Each row has a class, written after it.
[-36 -14 -34  42  -9   0 -52   5 -33  31  39  24 -27 -23  -4  -8 -12  16
  38 -19  24 -15  24 -12   2 -21  38  18 -13  37 -35 -37 -26   9  55  49
 -53  20  -5  -7 -15  44]
pimaz
[ 23  19 -14 -33  26 -23 -35   6  89 -18 -21 -31  26 -32 -33 -37  -2 -41
   9  -5 -13 -11  13 -12  16 -29  42 -62  15  16  10 -35 -24  39  23   4
 -63  54 -69  -2 -51  10]
febu
[  4 -18  13  25   6  20  -3  27 -15  14  32 -10 -27 -32 -47  -9  -4   7
   0  37  -2  22   9  -7 -34  30  29  34   0 -44  11 -40 -66  11   6 -20
  -6  36 -14  24 -11   1]
Vopob
[ 62  -1  10  46 -36  28  21  -8  29  49   1 -35 -11  11 -53 -19  32   4
  -8  38  -2 -49  49  17 -32   9 -12  20 -22  -7  -3 -16 -13 -20 -12 -14
  -4  17  -2  40 -21 -16]
fodo
[ 25 -20 -19  44 -13  15  19  -4   2  45  28  14 -23  40 -15  39  20  -8
  28 -12 -26  -1  27  13  67 -10 -43  11 -29   0 -31  47 -19  -5 -82 -41
  -5  14  23  -7  -2  11]
pimaz
[ 20  -5  33   5   2 -16  40 -12   4  25  34 -21  10   2 -39 -14  18   7
  -8  26 -32 -41  15   9 -16  33 -57 -36 -22   1  30 -13 -18   4 -23  24
  16  -9 -67   9  21  11]
fune
[-26  28  13   3 -19 -14  23   4 -25 -17  32  23 -20 -13 -24 -27  53  -5
  13 -75   8  26 -14  -2  31 -23 -11   6 -29  10  16  59 -10  56  -4 -51
  19  -2  18  81  -4  19]
tun
[ 53 -24 -14  57  -1  12  -7 -18 -32  15  61  23  32  17  18  21  10   9
  42 -64   2  -8 -20 -17  16  13  35   1   5   2  24  12  39 -18  -6  25
 -65  29   6 -43   3   9]
Lubus
[ 23  -2   5  37 -23 -35  23 -32  19  30  26 -13  -2 -19 -14   4   1 -16
  -3 -21   0 -35  28  24 -16  22 -25  23  11 -12   5 -24 -40  16 -31  -6
  -7  29 -22  27  11  24]
rulu
[ 68  10  31  46 -11 -20   7 -20   8 -12  53 -26  -2  -8 -24 -14  16   1
 -30   0   4 -28  28  47 -11  48  -5   9  -8 -42  17 -33 -39 -32 -44  -4
   1  18 -52 -22 -14 -11]
Vopob
[ 22 -41  27  19 -12  -2  16  -5   4  34   1 -12  -4  13  -7   3  16   0
 -20 -17  17  17  36   5  18  20 -18  -3  30  -3  34   4 -19  -9 -48   2
  -8   7  -5  -5  -8 -16]
pimaz
[-40 -59   4 -14 -15 -13 -57  32  -9   3   2 -28  26 -36 -16 -14  24  52
   1 -25   7  50   7  -3  42  45  34 -28 -28 -26  21 -36 -33  26  12 -36
 -58  17  15  49  12  32]
Vaf
[ 38 -53 -38  21 -11  68 -72   1 -17  -8   5  47 -50  16  12  28  42  34
  52 -78 -13  34  39 -16  17 -32  26  23  15  19  -1 -34  58 -19  20  28
 -42  33  26  11  -9 -61]
tun
[ 23  -8   2  69   5   3  27  -6  19   4 -13 -18  13 -11 -14  22  16 -24
  13 -71  11 -44  12 -26 -18   3  18  -1 -19   4 -19  -5  27 -15  24  29
 -20 -21  -6 -14  -5  11]
febu
[ 44  -1 -15 -28 -14  44  27 -15  45  10   4  10   4   9  23  -3  22   8
  35  17   2 -86  18   4  -8 -20  39   2  10 -11   9 -40 -27 -46  -1  63
  18 -26 -22  27 -42 -15]
Zubaz
[ 48  41 -20  60 -54  37 -18  14 -28  17  53  -2 -11 -38 -31 -15  54 -52
 -17 -40 -13  26  38  -8 -10 -12  19  58 -33 -23  25 -78   0 -18 -10 -48
 -40  24 -10  18 -19  13]
puvu
[  5  20  26  35  -8 -12   5  20 -30  75  61   1 -27 -36 -33  -2  58 -40
   0  29   8  10  29  53   6  -1  10 -42  34 -41  -2 -38 -63  -5 -35  62
   2  24  -9  -7  -4  28]
puvu
[ 44  33  -7   7 -28   5  17 -13  -9  52  20  -4  14 -18 -20 -28  16   3
  29  30 -19 -24  26  13  -8   0  -3  18  -1  -6  -7 -38 -28 -30 -22  33
 -13   9  -2  28   0 -17]
gak
[ 42 -34  18 -18 -31  27 -13 -19  13  49  12 -23  -7 -33 -19  -5  27  43
   9   6 -15 -17  -6  34   1  16  15 -17  22 -16  22 -59 -46   4 -40  62
 -21  -1 -25  18  -4  10]
tun
[ -1  -3  12  34  -5  32 -11 -33  10  50  29 -23  20 -10   7   1  38 -30
  -8  -6 -15 -52   9  29  10  43  -2 -12  -7  -6  -7 -47 -14 -32 -25  29
 -20   9  -9 -42 -19  20]
pimaz
[ -8   5  -1  52  25 -15   8  17 -11  38  41 -13  -4  12 -46 -11   5 -79
  -3  62   8  33  13  15  40   9 -11  37  24  11 -38  78 -40 -30 -21 -11
 -19  66  -1 -74 -31   4]
pimaz
[  5  -9  17  -7  -4  11  28  -1  -8  -5 -10 -46  30  14   2 -49  17  25
  19  15 -25 -36  -5   0  -3  46 -14  -7 -26  15  29 -23  13 -16 -20  -8
  -8  21 -46 -12   3  46]
rulu
[ 40   7  23  26 -14  -2   9  -2   3   7   6 -23 -20  23 -48   6   1 -26
  -7  -3   0  16  15  -5 -13  19 -26  -5  36  22  -3  -4 -13  36 -51  -8
   9   9  12   6  -8  -3]
Lubus
[  0  -4  -9  34 -10   0 -37   0 -32  28  24   7 -31 -26  -8 -18  53  12
  23   3  -3   6   4  21 -14 -25   6  38 -54   1 -21 -27 -15 -24  43  58
 -19  12  11  10  10 -11]
rulu
[ 12 -22   0  10  26  24  41   7  -3  14   2 -19  -6  36  -4  45 -27  17
  35 -37 -32 -20  -5 -30 -54  -8  28 -26 -14  -7 -17  15   9  -9 -25 -21
  20 -10   6 -12  12 -32]
pimaz
[ 49 -42 -41  28  -1 -13 -59   3   4  22  25  37 -50 -11  16 -15 -11  59
  -1 -11 -37  37   2 -11  54 -26  26  -4 -19   6  27  13  -9 -14  46 -22
 -23   9  -9  22  28  -2]
Vopob
[ 11 -23  -3  22 -21  -2 -20  13  15 -32  -7 -25  21  30 -12 -21   7 -10
  10   5  -1 -28  20  -2 -15  45 -22  58 -23  21   6 -70  -8 -37  -2 -21
   5 -23  -1 -13  -8  25]
rulu
[-46  31 -32   1 -37   5  -7   7 -45  54   1  49 -21   3 -16 -30  25 -36
  23  48 -23  75   6  11   1 -21   2  37  16 -32  -2  -9  -8 -25 -12  -8
   5  22  69  -2  -8 -27]
gak
[-30 -47   5  35   7 -39 -41  43  -3  48  39  18 -11  11  -4   7  59  -2
  63 -27 -19  15   4  29  63 -40  32 -28 -10 -18  17  53 -59 -33 -37 -16
  44 -30  68  37 -24  -6]
Lubus
[ 23   7  -2   3 -16   9  12 -13  -6  15  17   2  -6   3 -16  27  12 -39
 -27   0   0  -9  25  13 -12   2 -26  19   1 -14  11   4  -7 -14  -4  10
   3 -11 -27   8   4 -19]
puvu
[  9   1  23  30 -19  43   4  13  10  48  16 -19 -17 -10 -33   2  18 -19
  -6  45  22 -12  13  10 -19  11 -20  10  31 -10  -8 -58 -21  -3 -40  25
 -13  30  -9 -11 -30 -14]
fune
[ 34  23  18  50 -15  14 -45 -19   6  18  44 -21 -41 -63   5   8  20   8
 -82 -13   6  39   7   6  38 -31 -44  -8  10 -38  18 -25  21  10  12 -12
 -34 -35 -27 -45 -37  25]
febu
[ 25  16  39  25  28   8  46   9 -25  27  47 -16 -21 -16 -22   0   9 -35
 -50  14  22  34 -34 -10   4 -14 -10  -4 -17  -6   6  35 -28  15   5   8
   4   6 -27 -35   2  -9]
pimaz
[-32   6  18  13  -4 -20 -48 -35 -19  44  45   2  27  13   9 -17  32  30
   4  44 -30 -12  -1  46  -2  20 -11 -71  -2 -32  39 -30   9  13 -50  40
  -3   3  13 -36  23  14]
febu
[  8  -2  21  28  -4  -9  24 -21  -9  68  62 -36  14 -38 -25 -11  11 -36
  -8  26 -17 -17  -9  19  38   8  -8  -9 -16  -9   9  23 -49 -12 -18  19
 -25   9 -54 -20 -34  62]
Lubus
[ 11 -23  10   0  11  25   2   7  -7  20  27 -23   0 -36  -1  -7  31  69
 -31 -50 -41 -29 -21 -14 -21 -12   4 -34 -15   8  20  12   1 -19  23  33
 -34 -22 -74 -33 -11  -8]
ladi
[-42 -13  -3  11  19 -36 -25   7  -6  38  13   1   7  -3 -25  28  35  -5
  29 -24   2  33 -12  22 -13   6  39 -13  17 -13 -51  44 -39 -16   9  28
 -11 -10  37  -2  -1 -52]
puvu
[ 15   4   1   1   3  20  14  16   2  16  52 -39 -13  -8 -45  -9  -9 -47
  27  62  42 -47   6  -3  -6  24  46 -22   7  -8 -32 -81 -84  -6   4  77
 -20  42 -34  34 -35  10]
Vaf
[ 40   7  18  -7 -30  19 -31   9  -1  19  20  -4 -24 -17 -37 -22  20   1
 -30   6  22  49  43  -3  35   8   0 -10  11   7  22 -43 -36  63  12 -13
 -50  30   0  43   4  27]
pimaz
[ -1 -12  25  58  12  -2 -17   3   6  28   6 -31  13 -15 -23  11  23 -46
 -31  -6   5 -27  18   5  25  17 -47 -38 -17  13   3 -43  16 -19   1  30
 -25 -30 -23 -42  -9  53]
febu
[  38   23  -32   41    0  -14  -18  -45    6   -1   -2   42  -22   32
   11   -8    9  -58   29  -38  -61    4   25   -5   11   -8    0   32
   26   38  -22  -58   64  -40   15    9   -2   -2    4 -100   12   -5]
ladi
[ 55   0  27  12 -24  -2   3  19  -2  41  35 -28 -12  -5 -36 -23  13  36
 -42  -1 -32  10  43 -17   4  22 -10 -50  22  17  42 -53 -20  32 -32 -16
 -11   9 -32  42  38   9]
ladi
[ 12  -5   3   2 -17  -6 -15  49  12  12  16  -6  33 -11 -40  -8  -4   9
 -14  49   4  -1  45   4  -1  19  16  11 -19  -3  17 -40 -36  12  -5  -4
  -9  27 -20  33  15   4]
Zubaz
[  9  14 -19  31 -16   2  51   3   5  18  -3   5  26  28  -5  -2 -26 -64
  47 -59 -27 -57  -5 -27 -76  35   3  51 -22  27 -13 -80  10 -46  32 -28
  11  16  11  -4  20   7]
rulu
[ 12 -30 -13  16  23  17  48  -7   5   7  24 -25  14  -9  17   5 -50  74
  10 -41   2 -47 -30 -76 -69   5  55 -19 -14  21  12  -5 -26  27  11  10
  -7 -16 -54  18  21  -1]
febu
[ 13 -11 -25  41 -29 -15 -66 -28  -8  32  21  43 -34   6 -41 -12  -7 -29
   9  26  11 -51  21  39  31  20  11  12 -34  -8   5 -51 -35 -20  49  34
 -18  28   9  25  -7  13]
Lubus
[ 22  12  12  27  -7  37   2  28   3   0  62 -16 -11 -23 -11   2  25 -32
   3  37  26 -25  23   9 -24  16  13  32  18 -20  -1 -34 -65   3 -36  33
   0  46 -16  29 -24   3]
Vopob
[ 24  28  15  29  12   5  58  19  11  32  55 -31   9 -33 -20   1  -4 -33
   4  18  21 -24  14  -4 -15   0  30  -9  42 -47 -15 -23 -25 -15 -15  35
  -5  40 -32 -17 -49  -4]
Vaf
[-31 -47   1  -2  33  12  21   2 -27  52  28  12 -34 -20  -3  30  27 -28
  67  40  -7   0 -27   5  61 -30  37 -10  20 -30   1   7 -46 -62  11 106
   8 -28 -26 -19 -45  -2]
Zubaz
[ 18 -13 -17  43   2  10 -42  44  10  -6  -1  46 -53  37   1  42   2   5
 -20 -30  -9  24   9  24  72 -62 -36 -63   3   9 -14  18  68   4 -11 -20
  -9   5  -1 -72 -19  14]
Zubaz
[-27  41  22  16   1  -1  -2  10 -22  25  35 -11  20 -33 -23  -8  10 -58
 -22  45  25   3  38  25  -9   4 -14  15  15 -32  24 -29 -21  -8 -32  15
  -6  50 -31 -26 -23 -15]
febu
[ 30   1  12  57  11   1  18 -22   1  46  15  -9 -38 -31 -18   4  65 -54
 -36 -22 -25  -8  -6  19 -20 -38 -12 -31 -19 -16  16 -23   0 -13   3  45
   8 -16 -16 -11   3   9]
rulu
[-16  27  -2 -43  -9   5 -19   1  13  -1  23   6   3   4 -11  -5  -1 -83
  44  84  -1  18   8  21  66   4 -32  44  15 -14  -5 -14   1 -35  19  47
 -27  60 -41 -30 -43 -27]
fune
[-35  19  33   3 -26 -50 -46 -13 -19 -22  43  28 -19  -8  15  -7 -24 -11
 -17 -14  23  24 -18  62  74 -37 -27  23  37 -32  48  62   6  29  21 -21
   8 -15 -21 -80 -49  30]
pimaz
[ 43  -9  24  25 -14   3  24  10   6  27   4  -4 -28   5 -48 -12   5 -19
 -37  25 -10 -28  12  44   9   0 -52  -9 -22  -2  17  -2 -20  -4 -42 -18
  34  13 -33 -12   8  29]
tun
[  5 -20  16  -7 -10 -44  23  -1  12  45  48 -25  26 -21  -3  -6 -21  44
  -2  37 -29 -16  -2  14   0  22 -40   1  -7 -38  48  51 -57  -2 -62 -44
   1  20 -25  58  11  15]
Vopob
[-63 -31  -8  13  29 -17  17 -14 -15  20   0 -16   3 -32   5   0  22  56
  11 -46   2 -18 -27  -6 -19  -2  19 -30 -27   0  -4  42  -9  -4   6 -10
 -22 -12 -31   7 -15   1]
fodo
[ -1 -14   6  73 -26  -2   5   9  -5  17  -7 -14 -36 -23 -10  19  46  15
 -22 -32  13 -25  24  44  23  20 -59   7 -29 -45 -18  10  29 -54 -17 -13
 -18   8   2 -22 -27  23]
fodo
[ 18  20   1  -7 -17  15  13   0  24  42  12  17 -15  -4  39  42   2 -13
   0 -33 -28 -39 -18  46   8 -64 -45 -17  -8 -24   1  21  27  -9  -2  -1
  13  -2  -3 -20  -3   5]
rulu
[ 24  18   7  -5  18 -27  39  10 -32 -25   4   5 -25  24 -13 -19 -31  30
  16 -35 -62   6 -40 -10  11   4 -17 -48  -2  15  39  24  37  29  32 -38
  31 -10 -47 -30  47  43]
rulu
[ 67 -14  41  34 -11 -14  41  38  26 -20  48 -32 -15   2  -4  10  21  24
 -43 -22  10  -3  19  14   1   2 -29 -31  15 -40  45  45 -22  -5 -72   2
  21  14 -48  21 -16 -21]
Vopob
[ -9  35 -30 -43  24  67  -1  18 -16 -64  20  46  -5 -33  15   4   6  23
 -35  -5   4   0   8 -12 -37 -35  33  10 -14 -38  34 -28  15  26  20 -26
 -14  34 -69 -33 -30 -19]
Zubaz
[ 27  51   0  57 -31  -6  23  -3  16  37  19  -5 -32  -5 -27 -23   2   0
  -1  -4 -15  18  -2   4  33 -12  23 -29  17  -7 -29  12  43  19   6   2
 -12  38 -21 -28 -14   1]
fune
[ 61  19   2  39  -5  29  27  -7  -1  40  22  -1 -14 -12 -23 -13 -11   9
  -9  12 -19 -33   2   0 -16  12   0   5  -3  21   0 -29 -17  19 -17   7
  -8  31 -37  -1  20  19]
Vopob
[ 62  27  -6  15   3  18  58 -12  10  33  10 -20   4 -24 -14 -13  33   9
 -11  -4 -14  -4 -13 -11 -22 -12  20 -33 -22  -5 -16 -17   5  21 -36  46
 -22  33 -21  -4  21  -7]
Vaf
[-18  22   6 -27  22  14  43  18 -11   4  54  -9  27 -28  13 -10 -22  62
 -62  -8   3  -5 -22 -14 -17  18  33 -61  29  -1  22  28 -21  19   4 -10
  -5   4 -90 -33 -10   5]
Zubaz
[ 35  17  23  57 -24 -25  67 -21 -19  72  11 -30 -12  -5 -31   0  -8 -20
  35  25 -26  -9  -4  26 -19 -16 -26  38  13 -16 -37  41 -27 -31 -59  -8
  33 -19  21 -21  -1   5]
gak
[-40 -11   8  40  27 -23 -38  27 -43  -5  73  20 -39 -19  38   3  47   6
   6 -48 -15  43 -21  38  81 -70  33 -49 -27 -50  46  79  11   7  12 -54
  20  18 -12 -19  -9  14]
rulu
[-18  62   9   0 -27  15 -32  -3 -39 -12  29  27  -7  -2  19 -25  33 -30
  10  17  15 -20  30  60  29 -13 -23  40 -48 -28  14  -1  33 -49  10  -2
   4  44  -4  11 -28 -30]
Vopob
[ 10 -21   6  67  41  23   9  -2  15 -26  -4 -33 -39 -16   3   4  68   6
 -42  -6 -10  27   2 -11  -9   2 -21   9 -24  -7 -26  44  34  -7  -8  -8
  13   1 -13 -54 -12 -20]
fodo
[-19 -36   4  81  13 -30  -1 -12   7  29  23 -18 -18 -47  -8  11  70  19
 -28 -45 -19  13   9  20  40  19  15 -25  -4 -54  -5  10 -21 -52 -45 -18
   4 -42   1 -27 -35  21]
Zubaz
[-27  27 -14  46   3 -19  13   9 -16  67  22  12   1 -29 -24   3  22 -19
 -11  26   1  -8  15  11 -14 -32   7  -7   0 -16 -14  33 -20  -1 -22  37
  -3   2  29  -4   1  22]
pimaz
[ 14 -14  19  14 -26  23 -30  -7  10  16  35  -2  -7 -21  -3  -1  16  15
  16  -1  10  -7   1  20  31  -5   3  37  10  -9  15 -23 -40  22 -10   4
 -22 -11 -12  14 -39  23]
Vopob
[-27  -8 -10  26  12  14  17  -3 -12  31   2 -13   3 -21 -12  -3  17  63
  -9 -33 -44 -40  -2  -8  -6  12   7  -9 -31   5 -18   0  -8 -12 -37 -31
  -5 -16 -33 -23   2  11]
ladi
[-13  10 -13   3  25  15 -14  39 -29 -10  52  12  28 -46  44  29  -5 -21
 -52 -33  31  32  31 -29 -18  10   2  21  24  -1  22 -16  13  -6  28 -16
 -28  26 -38 -18  23  -4]
puvu
[ 75 -23   3   0 -11  67  31  28  28 -25  -7 -38 -23  -5 -25  32 -12  47
 -61 -47 -25  -5   5 -36 -13   1 -33  15 -14  10   8 -30   1  14  24 -31
  -6 -58 -81 -16 -14   9]
rulu
[-73 -16  -8  12  24  22 -12 -26 -53  66  70 -14  22 -38  11  13  31  -8
  -4 -11 -24 -32 -25  -6 -45  31  43 -30 -17   0 -10  -5 -43 -27  58  39
 -12 -50 -22   0  15  36]
puvu
[ -4 -41 -19  18  14 -36  53   6  -5  29 -10 -12  20  26 -18  38 -33  15
  29  18 -30  10   1 -21 -42  34  24   2   6 -20 -11  45 -20 -34 -57 -32
  20   4  30  13  49 -20]
Zubaz
[-38  10 -35   6   5  35 -12 -28 -44  46  14  18  -6 -16   8  18  18  19
  18  11   7  11 -36 -15 -32 -14  46  11  23  12 -32  48 -16  15   0  45
 -19 -15  63  13   7  -1]
Lubus
[-63  34  13 -14  27   1   3  28  16 -19  39  10  16  -2  -3  -5  -1 -70
 -14  43  11  10   1  27  20 -16 -12  51 -31 -21 -10  48 -28  -8   4 -30
  32  47 -46 -30 -60 -46]
Vopob
[ 69 -11 -39 -58   0  30 -38  45   5   3  -2  27  -2 -19  22 -21   0  38
  28  33   1   0  26 -23 -32   2  56 -26  27 -25  44 -80  -2 -37  66  73
 -62  64 -15  36  31 -17]
puvu
[ 43   2 -38  -2  15  37  15  -8  10 -30  15  20 -36  -9  61   8  19 -22
 -18 -35 -26  -5  13   2 -59 -32  -7   2  15 -18   7   6  30 -27  14  -2
 -13  70 -33 -55  13  -1]
rulu
[ 35 -32  20 -28  41 -20 -10 -17  21  -8  27  19  -6  10  40  -2 -43 -26
  14  26 -20   8 -18  12  16 -15   5 -11   6 -17  49  10  -6   1  38 -22
  11  26 -40 -37  17  12]
Vopob
[ -2 -34  18   9  23  10 -50  -6  27  -2 -10 -37  -4 -29  -3  30  81  16
 -32 -49 -43  41 -30  18  24  18  -4 -43 -47 -23 -23  10 -11  -6 -17  -1
  -1 -60  27 -21  -6 -13]
Lubus
[-10  33 -10   9 -29 -13 -57 -34   2  14  43  48  -6  -5  -8  -7  48 -35
  11   7  13 -30  61  44  19   9 -18   0   1 -31  12 -38 -21   1  27  52
 -12  18  22  37  -5 -13]
febu
[ 13 -14  18  41   7 -16  20   5   9  20  14  -7 -14 -16 -36 -17  64 -10
  -9 -33  -9 -16  52  24   8  19  37 -18 -10 -26  -8 -34 -53 -33 -32   2
  11   4 -27 -10 -10 -10]
ladi
[ 26  -2   2  24   4  20  16   9 -19   1  21 -40 -23 -40 -25   6  -5  -1
 -30   3   6 -24  -1  -3 -20   7   5   8 -18 -19  18 -31 -32  -5   1  -7
 -15  20 -60  19   1  16]
rulu
[102 -42  11  56  10   3  10  25  16  20  15 -17   4  24 -20  25  10 -21
 -26 -11   0  15  26 -24 -16 -12 -15 -11 -11  50   0  12   3   5 -24  27
  -9  -2   0 -17  42   3]
Lubus
[ 13 -20  34  24   6 -16  -4   5 -13  49  41 -28   1 -47 -51 -10  24  32
 -31  15 -12  30  -6  16 -14 -13 -15  -1  16 -26  37  57 -27  24 -34 -23
  -9  15  -8  27  -4  -8]
tun
[ 67  18  -9   9 -41  22  -2 -28  -2  10   7   0 -14  12 -35   4  -2 -15
   7   9   1  19  37   7  19   0  -3  33  -7   6   3 -31 -22  32 -36 -13
 -28  26 -12  10  19  -9]
febu
[ 58 -13  11  60  -2   1 -54  -6  29  17  -9 -12 -15 -64  -8  22  53  10
 -52 -46  -8 -13  31  31  64 -13 -20  -2  -5 -25  -8 -32  43 -37  19  37
 -68  -7 -32 -57 -16   7]
ladi
[-114    5  -21   20    5  -26  -81   59  -56   11   55   39  -11  -33
  -15   10   65  -16   51   20   17    5   37   45   48  -44    4  -29
   35   -9   -8   35  -22  -10    0   65  -21   11   27    8  -45   48]
Zubaz
[ 77 -11  -4  51  19  21  14  33  34 -23  -3   9 -34  53 -15  28 -27   0
  -4 -26 -17  -1   5   5  47 -44   4 -15   6 -25  10  55  42  -4 -49 -79
  14  33 -18 -83 -35 -28]
pimaz
